Here is a tiny trained network, its code and every weight. The questions are about switching its units off for an input and a class, where a switched-off unit gives its printed mean instead of its output.

import numpy as np


def w(rows, s, z=0):
    codes = np.array(rows[::2]) - 128.0
    scale = np.full(codes.shape[1], s)
    scale[-1] = z or s
    return codes * scale


def f(y):
    return np.maximum(y, 0)


def log_softmax(a):
    a = a - a.max(-1, keepdims=True)
    return a - np.log(np.exp(a).sum(-1, keepdims=True))


def net(x, mask):
    res = np.array(x, float).reshape(1, 3) / 4 @ E
    y = f(res @ A[0][:, :-1].T + A[0][:, -1])
    res = res + np.where(mask, y, B[0][:, -1]) @ B[0][:, :-1]
    return log_softmax(res[-1] @ U[:, :-1].T + U[:, -1])


A, B = {}, {}
E = w([
[138,73,222,90,217,143,2,47,167,142,31],'x0',
[215,80,187,69,112,154,211,194,218,74,198],'x1',
[106,144,158,162,89,188,30,230,131,10,146],'x2',
],0.01)
A[0] = w([
[86,152,104,212,112,136,106,66,70,125,85,88],'neuron 1',
[176,125,152,151,165,168,55,77,140,169,140,255],'neuron 2',
[209,69,180,40,118,159,226,155,252,70,132,93],'neuron 3',
[174,105,165,79,162,58,163,62,102,165,80,131],'neuron 4',
[109,188,2,200,92,122,187,180,108,153,162,82],'neuron 5',
[42,193,67,153,131,111,64,101,55,193,136,91],'neuron 6',
[132,129,164,74,166,125,56,53,191,94,49,47],'neuron 7',
[223,133,138,111,105,162,147,136,143,123,128,36],'neuron 8',
[122,128,108,124,104,29,184,65,118,242,168,134],'neuron 9',
[67,135,169,193,83,150,60,200,133,76,116,231],'neuron 10',
],0.01,0.0061)
B[0] = w([
[169,232,194,102,198,46,84,147,114,157,110,198],'neuron 1',
[134,60,180,118,44,131,213,177,162,142,111,212],'neuron 2',
[126,235,146,51,180,208,179,129,112,122,74,253],'neuron 3',
[232,111,87,211,151,163,96,102,108,109,105,200],'neuron 4',
[76,88,208,222,54,144,145,220,245,95,58,230],'neuron 5',
[155,201,254,26,162,146,111,105,203,188,78,223],'neuron 6',
[79,107,120,204,142,146,210,213,227,80,43,217],'neuron 7',
[120,214,150,112,147,51,66,122,177,118,45,158],'neuron 8',
[247,107,114,229,184,221,64,88,129,172,111,229],'neuron 9',
[253,92,92,128,91,234,25,118,76,149,179,227],'neuron 10',
],0.0083,0.018)
U = w([
[112,246,160,86,165,107,99,122,138,134,103,103],'0',
[163,117,99,188,128,199,56,111,97,117,133,97],'1',
[63,103,143,193,109,115,138,170,190,102,98,98],'2',
[148,114,156,149,104,146,130,121,88,155,141,251],'3',
[54,130,94,141,144,56,117,150,133,173,164,115],'4',
[85,134,133,103,101,35,107,89,107,167,140,115],'5',
[100,120,124,103,90,81,91,60,60,155,150,111],'6',
[78,96,89,158,138,86,111,84,57,91,162,108],'7',
],0.011,0.015)

Each question gives the input, the list of numbers given to net, and the class t.
The units are the neurons (one row each of A and B). Each row of codes is followed by its name. A weight is (code - 128) times the scale printed after its matrix; where a second scale follows, it is the last column's (A, B and U).
mask holds one flag per neuron, in row order. A switched-off neuron (its flag False) gives its mean, the last column of its row in B, instead of its output. The means were averaged over made-up inputs and are rounded, as every weight is.
A unit's drop is (log p(t) with every unit on - log p(t) with that unit switched off) / (log p(t) with every unit on - log p(t) with every unit switched off).
The circuit of an input: a set's keep is (log p(t) with only the set's units on - log p(t) with every unit switched off) / (log p(t) with every unit on - log p(t) with every unit switched off). Starting from all 10 units, units are removed one at a time, each time the one whose removal leaves the highest keep (on an exact tie, the one counted first), for as long as the keep stays at least 0.8.
circuit, biggest first: the units of the circuit, biggest drop first
most important unit: the unit with the biggest drop
top k neurons: the k neurons with the biggest drops, biggest first
drop of u: that unit's drop, to one decimal
input [-7,-6,-7], class 1: circuit, biggest first	neuron 9
input [-8,6,-7], class 2: top 2 neurons	neuron 5; neuron 10
input [-1,5,3], class 0: top 2 neurons	neuron 3; neuron 9
input [5,1,1], class 2: top 2 neurons	neuron 7; neuron 9
input [0,3,-5], class 1: top 3 neurons	neuron 9; neuron 6; neuron 4
input [1,-2,2], class 3: top 3 neurons	neuron 9; neuron 3; neuron 4
input [-2,-2,2], class 3: top 3 neurons	neuron 9; neuron 3; neuron 7
input [3,1,2], class 3: top 2 neurons	neuron 5; neuron 9
input [-2,-6,6], class 0: top 2 neurons	neuron 6; neuron 1
input [2,7,-6], class 0: top 3 neurons	neuron 3; neuron 10; neuron 8
input [-8,4,8], class 1: top 4 neurons	neuron 10; neuron 7; neuron 2; neuron 6
input [0,-2,-6], class 1: top 2 neurons	neuron 9; neuron 4
input [8,3,6], class 2: top 3 neurons	neuron 7; neuron 9; neuron 2
input [-8,0,-7], class 2: most important unit	neuron 5
input [0,-2,3], class 3: top 3 neurons	neuron 9; neuron 4; neuron 3
input [-3,-6,-1], class 0: drop of neuron 6	0.2
input [8,5,-2], class 2: drop of neuron 7	0.9
input [8,3,-2], class 2: drop of neuron 7	0.3
